Below are the code and all the weights of a small trained network. Each question names an input and a target symbol and asks about switching units off, where a switched-off unit gives its printed mean instead of its output.

import numpy as np


def w(rows, s, z=0):
    codes = np.array(rows[::2]) - 128.0
    scale = np.full(codes.shape[1], s)
    scale[-1] = z or s
    return codes * scale


def f(y):
    return np.maximum(y, 0)


def softmax(a):
    e = np.exp(a - a.max(-1, keepdims=True))
    return e / e.sum(-1, keepdims=True)


def log_softmax(a):
    a = a - a.max(-1, keepdims=True)
    return a - np.log(np.exp(a).sum(-1, keepdims=True))


def net(x, mask):
    ids = ['ΔΛΠΣΨαβγεζημξτφω'.index(c) for c in x.split()]
    T = len(ids)
    res = E[ids] + P[:T]
    q, k, v = (res @ M[0].T for M in (Q, K, V))
    z = softmax(np.where(np.tri(T) > 0, q @ k.T / 4**0.5, -1e9)) @ v
    res = res + np.where(mask[0], z, O[0][:, -1]) @ O[0][:, :-1]
    y = f(res @ A[0][:, :-1].T + A[0][:, -1])
    res = res + np.where(mask[1:17], y, B[0][:, -1]) @ B[0][:, :-1]
    return log_softmax(res[-1] @ U[:, :-1].T + U[:, -1])


Q, K, V, O, A, B = {}, {}, {}, {}, {}, {}
E = w([
[131,76,141,172,162,174,28,149],'Δ',
[124,153,37,87,101,96,76,176],'Λ',
[93,129,120,143,151,159,71,137],'Π',
[152,56,152,52,224,169,119,197],'Σ',
[113,134,131,85,103,114,162,57],'Ψ',
[100,97,85,47,171,150,57,123],'α',
[150,144,146,136,64,119,239,111],'β',
[94,147,118,121,196,170,136,226],'γ',
[138,105,105,44,101,104,166,96],'ε',
[233,30,112,80,108,116,62,153],'ζ',
[157,36,114,50,139,138,65,85],'η',
[202,103,135,41,121,84,240,163],'μ',
[213,123,113,122,55,92,190,176],'ξ',
[182,145,183,189,99,130,247,203],'τ',
[125,162,140,197,77,146,150,128],'φ',
[167,110,150,193,133,170,105,200],'ω',
],0.014)
P = w([
[131,150,199,37,94,42,17,132],'0',
[219,104,33,152,203,199,227,97],'1',
[85,63,179,130,83,193,108,194],'2',
[201,109,2,134,223,197,204,104],'3',
[85,141,169,120,27,165,174,162],'4',
[216,95,32,144,217,204,222,88],'5',
[117,191,158,103,39,166,163,210],'6',
],0.011)
Q[0] = w([
[157,39,2,116,206,205,208,85],'H1',
[158,112,43,176,114,197,148,164],'H1',
[64,167,208,109,104,64,86,184],'H1',
[148,171,120,177,158,122,97,187],'H1',
],0.0069)
K[0] = w([
[152,144,182,97,172,29,75,108],'H1',
[130,197,168,150,94,65,59,205],'H1',
[90,127,13,154,120,255,158,167],'H1',
[117,152,121,159,169,161,93,158],'H1',
],0.0063)
V[0] = w([
[174,55,128,169,144,139,30,152],'H1',
[89,49,85,61,183,180,102,73],'H1',
[111,141,39,134,60,110,113,73],'H1',
[246,25,59,92,91,99,152,161],'H1',
],0.012)
O[0] = w([
[122,83,124,183,73,37,131,90,151],'H1',
[196,165,75,126,27,131,116,138,106],'H1',
[179,6,112,148,156,118,116,240,89],'H1',
[146,183,162,176,154,77,33,162,252],'H1',
],0.014,0.011)
A[0] = w([
[35,164,165,150,99,94,103,102,160],'N1',
[50,120,80,104,148,159,38,175,135],'N2',
[124,183,185,53,26,173,81,149,155],'N3',
[165,191,55,154,203,146,169,60,164],'N4',
[127,50,40,106,62,213,194,139,113],'N5',
[54,153,113,157,87,49,120,142,199],'N6',
[115,209,179,152,87,84,130,136,154],'N7',
[160,123,165,173,66,102,106,146,202],'N8',
[142,164,76,185,178,107,136,76,2],'N9',
[184,155,34,126,131,244,153,98,136],'N10',
[195,114,51,185,144,159,195,149,188],'N11',
[122,90,59,131,150,195,190,85,91],'N12',
[32,101,233,78,86,132,114,157,229],'N13',
[167,113,197,126,72,51,26,141,100],'N14',
[144,1,34,178,96,117,180,139,39],'N15',
[143,148,116,246,120,172,164,147,172],'N16',
],0.0077,0.0063)
B[0] = w([
[177,71,110,125,132,98,113,180,207],'N1',
[168,122,177,93,109,102,184,114,175],'N2',
[125,46,164,141,170,69,176,175,209],'N3',
[153,169,153,184,156,106,117,72,186],'N4',
[103,142,254,170,88,98,37,228,148],'N5',
[197,121,175,87,150,162,201,145,211],'N6',
[118,110,71,111,122,160,133,188,236],'N7',
[94,132,149,64,160,156,91,97,219],'N8',
[93,131,240,11,59,127,182,126,154],'N9',
[218,81,145,241,56,169,129,162,153],'N10',
[139,110,44,87,145,109,89,95,163],'N11',
[12,115,88,159,94,165,165,128,152],'N12',
[161,95,100,60,47,171,61,122,191],'N13',
[77,133,119,123,135,192,176,117,253],'N14',
[46,224,78,108,161,99,117,179,156],'N15',
[125,95,106,43,129,93,103,101,168],'N16',
],0.0075,0.016)
U = w([
[160,105,98,177,97,200,150,224,163],'Δ',
[171,108,53,148,196,209,213,148,141],'Λ',
[225,127,130,135,82,106,134,90,57],'Π',
[20,61,83,166,153,118,171,164,17],'Σ',
[139,39,193,232,161,2,100,155,59],'Ψ',
[34,133,126,193,86,63,92,170,71],'α',
[113,138,120,188,73,181,140,96,226],'β',
[51,152,97,102,95,39,129,113,53],'γ',
[112,69,25,133,180,50,97,131,78],'ε',
[143,228,130,150,135,128,62,117,124],'ζ',
[149,137,96,159,62,71,27,132,45],'η',
[241,67,56,168,150,122,101,102,124],'μ',
[144,34,125,180,135,14,163,89,173],'ξ',
[106,175,6,76,117,196,108,83,97],'τ',
[55,144,108,93,158,174,131,73,53],'φ',
[123,45,158,43,81,135,131,163,253],'ω',
],0.0052,0.0036)

Each question gives the input, a string of symbols that net reads in full, and the target symbol t.
The units are the heads (4 rows each of Q, K, V and O) and the neurons (one row each of A and B). Each row of codes is followed by its name. A weight is (code - 128) times the scale printed after its matrix; where a second scale follows, it is the last column's (O, A, B and U).
mask holds one flag per unit, heads first, then neurons. A switched-off unit (its flag False) gives its mean, the last column of its rows in O or B, instead of its output. The means were averaged over made-up inputs and are rounded, as every weight is.
A unit's drop is (log p(t) with every unit on - log p(t) with that unit switched off) / (log p(t) with every unit on - log p(t) with every unit switched off).
The circuit of an input: a set's keep is (log p(t) with only the set's units on - log p(t) with every unit switched off) / (log p(t) with every unit on - log p(t) with every unit switched off). Starting from the 12 units with the biggest drops (on a tie, the unit counted first), units are removed one at a time, each time the one whose removal leaves the highest keep (on an exact tie, the one counted first), for as long as the keep stays at least 0.8.
units of the circuit, in order: the units of the circuit, biggest drop first
top k neurons: the k neurons with the biggest drops, biggest first
drop when u is switched off: that unit's drop, to one decimal
input μ Ψ μ η, target ζ: units of the circuit, in order => (H1 N4)
input ζ Λ η μ μ ξ, target ω: top 2 neurons => (N9 N6)
input γ Δ Δ β, target β: units of the circuit, in order => (H1 N10 N12 N4)
input β μ ε α, target Λ: units of the circuit, in order => (H1)
input Ψ τ ζ φ Λ Ψ, target Δ: top 3 neurons => (N10 N5 N12)
input Ψ ξ ε β, target Δ: top 3 neurons => (N10 N5 N12)
input Λ μ Λ Σ, target ε: units of the circuit, in order => (H1 N15 N11)
input φ ε Π Ψ η Λ, target Σ: units of the circuit, in order => (H1 N12)
input Π Ψ α γ, target α: top 3 neurons => (N5 N15 N12)
input Δ Λ α Λ ζ μ, target γ: units of the circuit, in order => (H1 N15)
input φ Π μ ζ, target Σ: top 2 neurons => (N12 N15)
input γ ω ω ξ, target β: top 2 neurons => (N10 N12)
input Π γ Λ μ β Σ, target α: top 3 neurons => (N5 N15 N12)
input ζ Δ Ψ Δ, target ω: top 4 neurons => (N9 N6 N14 N8)
input ξ ζ ξ β μ η, target Ψ: units of the circuit, in order => (H1)
input Π ξ τ μ ω Λ, target α: top 2 neurons => (N5 N15)
input Ψ γ Π μ γ γ, target Δ: top 2 neurons => (N10 N5)
input Λ γ Ψ Δ, target ε: top 2 neurons => (N15 N11)
input Π ε β τ ε Ψ, target α: top 2 neurons => (N5 N15)
input α γ Δ ζ, target η: top neuron => (N5)
input Δ Δ ξ Λ, target γ: drop when N15 is switched off => 0.5
input η Σ α Δ τ Π, target τ: drop when N8 is switched off => 0.2
input γ φ β Π, target β: drop when H1 is switched off => 0.9
